Below are the code and all the weights of a small trained network. Each question names an input and a class and asks about switching units off, where a switched-off unit gives its printed mean instead of its output.

import numpy as np


def w(rows, s, z=0):
    codes = np.array(rows[::2]) - 128.0
    scale = np.full(codes.shape[1], s)
    scale[-1] = z or s
    return codes * scale


def norm(h):
    return h / np.sqrt((h * h).mean(-1, keepdims=True) + 1e-5)


def f(y):
    return y / 2 * (1 + np.tanh(0.7978845608 * (y + 0.044715 * y**3)))


def log_softmax(a):
    a = a - a.max(-1, keepdims=True)
    return a - np.log(np.exp(a).sum(-1, keepdims=True))


def net(x, mask):
    res = np.array(x, float).reshape(1, 6) / 4 @ E
    u = 0
    for l in range(2):
        y = f(norm(res) @ A[l][:, :-1].T + A[l][:, -1])
        res = res + np.where(mask[u : u + 10], y, B[l][:, -1]) @ B[l][:, :-1]
        u += 10
    return log_softmax(norm(res)[-1] @ U[:, :-1].T + U[:, -1])


A, B = {}, {}
E = w([
[122,147,131,131],'x0',
[129,120,196,228],'x1',
[3,67,76,143],'x2',
[130,120,127,128],'x3',
[174,124,37,219],'x4',
[127,125,129,128],'x5',
],0.0062)
A[0] = w([
[135,104,24,45,88],'0.n0',
[128,80,151,152,76],'0.n1',
[134,189,130,126,110],'0.n2',
[137,128,77,166,57],'0.n3',
[132,166,75,171,68],'0.n4',
[38,115,77,156,43],'0.n5',
[33,130,122,127,92],'0.n6',
[103,87,180,212,105],'0.n7',
[89,85,166,71,3],'0.n8',
[155,146,10,176,63],'0.n9',
],0.011,0.0044)
B[0] = w([
[40,255,108,209,252],'0.n0',
[117,148,103,117,124],'0.n1',
[137,86,117,136,136],'0.n2',
[114,93,223,155,144],'0.n3',
[114,66,217,144,150],'0.n4',
[217,66,43,30,219],'0.n5',
[210,80,110,36,216],'0.n6',
[44,238,23,127,219],'0.n7',
[144,83,198,179,158],'0.n8',
[120,33,214,237,231],'0.n9',
],0.0075,0.0041)
A[1] = w([
[74,147,200,55,67],'1.n0',
[101,141,148,143,76],'1.n1',
[134,63,64,68,151],'1.n2',
[38,42,111,173,161],'1.n3',
[58,171,110,165,20],'1.n4',
[254,195,171,172,218],'1.n5',
[84,106,208,19,162],'1.n6',
[224,146,139,107,44],'1.n7',
[88,199,64,130,133],'1.n8',
[90,142,197,65,5],'1.n9',
],0.0094,0.002)
B[1] = w([
[120,111,114,209,173],'1.n0',
[106,153,124,151,129],'1.n1',
[190,171,120,122,192],'1.n2',
[139,142,173,36,202],'1.n3',
[127,180,147,101,165],'1.n4',
[76,112,97,15,253],'1.n5',
[162,101,114,209,210],'1.n6',
[109,67,2,136,156],'1.n7',
[164,165,218,146,192],'1.n8',
[103,104,97,198,153],'1.n9',
],0.0087,0.0055)
U = w([
[150,80,86,22,114],'0',
[121,47,158,228,85],'1',
[54,245,130,126,38],'2',
[135,127,141,126,254],'3',
],0.012,0.0061)

Each question gives the input, the list of numbers given to net, and the class t.
The units are the neurons (one row each of A and B). Each row of codes is followed by its name. A weight is (code - 128) times the scale printed after its matrix; where a second scale follows, it is the last column's (A, B and U).
mask holds one flag per neuron, layer by layer. A switched-off neuron (its flag False) gives its mean, the last column of its row in B, instead of its output. The means were averaged over made-up inputs and are rounded, as every weight is.
A unit's drop is (log p(t) with every unit on - log p(t) with that unit switched off) / (log p(t) with every unit on - log p(t) with every unit switched off).
The circuit of an input: a set's keep is (log p(t) with only the set's units on - log p(t) with every unit switched off) / (log p(t) with every unit on - log p(t) with every unit switched off). Starting from the 12 units with the biggest drops (on a tie, the unit counted first), units are removed one at a time, each time the one whose removal leaves the highest keep (on an exact tie, the one counted first), for as long as the keep stays at least 0.8.
circuit, biggest first: the units of the circuit, biggest drop first
most important unit: the unit with the biggest drop
top k neurons: the k neurons with the biggest drops, biggest first
k most important neurons of layer l: the k neurons of layer l with the biggest drops, biggest first
drop when u is switched off: that unit's drop, to one decimal
input [1,-5,-4,8,5,1], class 1: top 2 neurons	(0.n9, 0.n7)
input [-3,6,7,-1,7,0], class 0: circuit, biggest first	(0.n5, 1.n3)
input [-3,6,-6,-4,-4,8], class 0: most important unit	1.n5
input [5,3,-7,0,7,4], class 0: top 3 neurons	(1.n5, 0.n0, 1.n6)
input [2,2,-3,-5,2,-8], class 0: top 2 neurons	(0.n0, 1.n5)
input [2,5,-5,-7,2,-3], class 0: top 2 neurons	(1.n5, 0.n0)
input [1,-2,6,-3,-7,-8], class 1: 3 most important neurons of layer 1	(1.n6, 1.n5, 1.n0)
input [-5,7,8,-2,-6,-7], class 0: top 2 neurons	(0.n0, 0.n6)
input [-3,8,-5,-4,-4,-3], class 2: top 4 neurons	(0.n6, 0.n5, 0.n7, 1.n3)
input [6,5,7,-8,2,8], class 0: top 2 neurons	(0.n5, 0.n0)
input [-7,-2,-7,-7,-8,-5], class 1: circuit, biggest first	(1.n6, 1.n0, 1.n9)
input [-5,5,5,8,4,6], class 0: top 2 neurons	(0.n0, 0.n5)
input [1,1,4,4,-6,6], class 1: top 2 neurons	(1.n6, 1.n5)
input [-7,-8,3,4,4,-7], class 2: circuit, biggest first	(0.n0)
input [-5,0,-5,-2,6,6], class 1: 3 most important neurons of layer 0	(0.n9, 0.n5, 0.n6)
input [-7,2,7,8,-8,-8], class 1: top 2 neurons	(1.n6, 1.n5)
input [5,-7,-2,-3,-5,-1], class 2: 2 most important neurons of layer 0	(0.n0, 0.n9)
input [6,-8,1,1,6,-4], class 2: 2 most important neurons of layer 0	(0.n0, 0.n8)
input [-1,-8,-3,8,-8,-7], class 1: 2 most important neurons of layer 0	(0.n7, 0.n8)
input [0,3,-5,2,-3,-4], class 0: most important neuron of layer 0	(0.n0)
input [-4,-8,-6,2,4,0], class 2: drop when 0.n5 is switched off	0.3
input [2,6,0,7,2,-2], class 2: drop when 0.n1 is switched off	0.0
input [-8,0,-8,4,1,-6], class 0: drop when 1.n5 is switched off	0.1
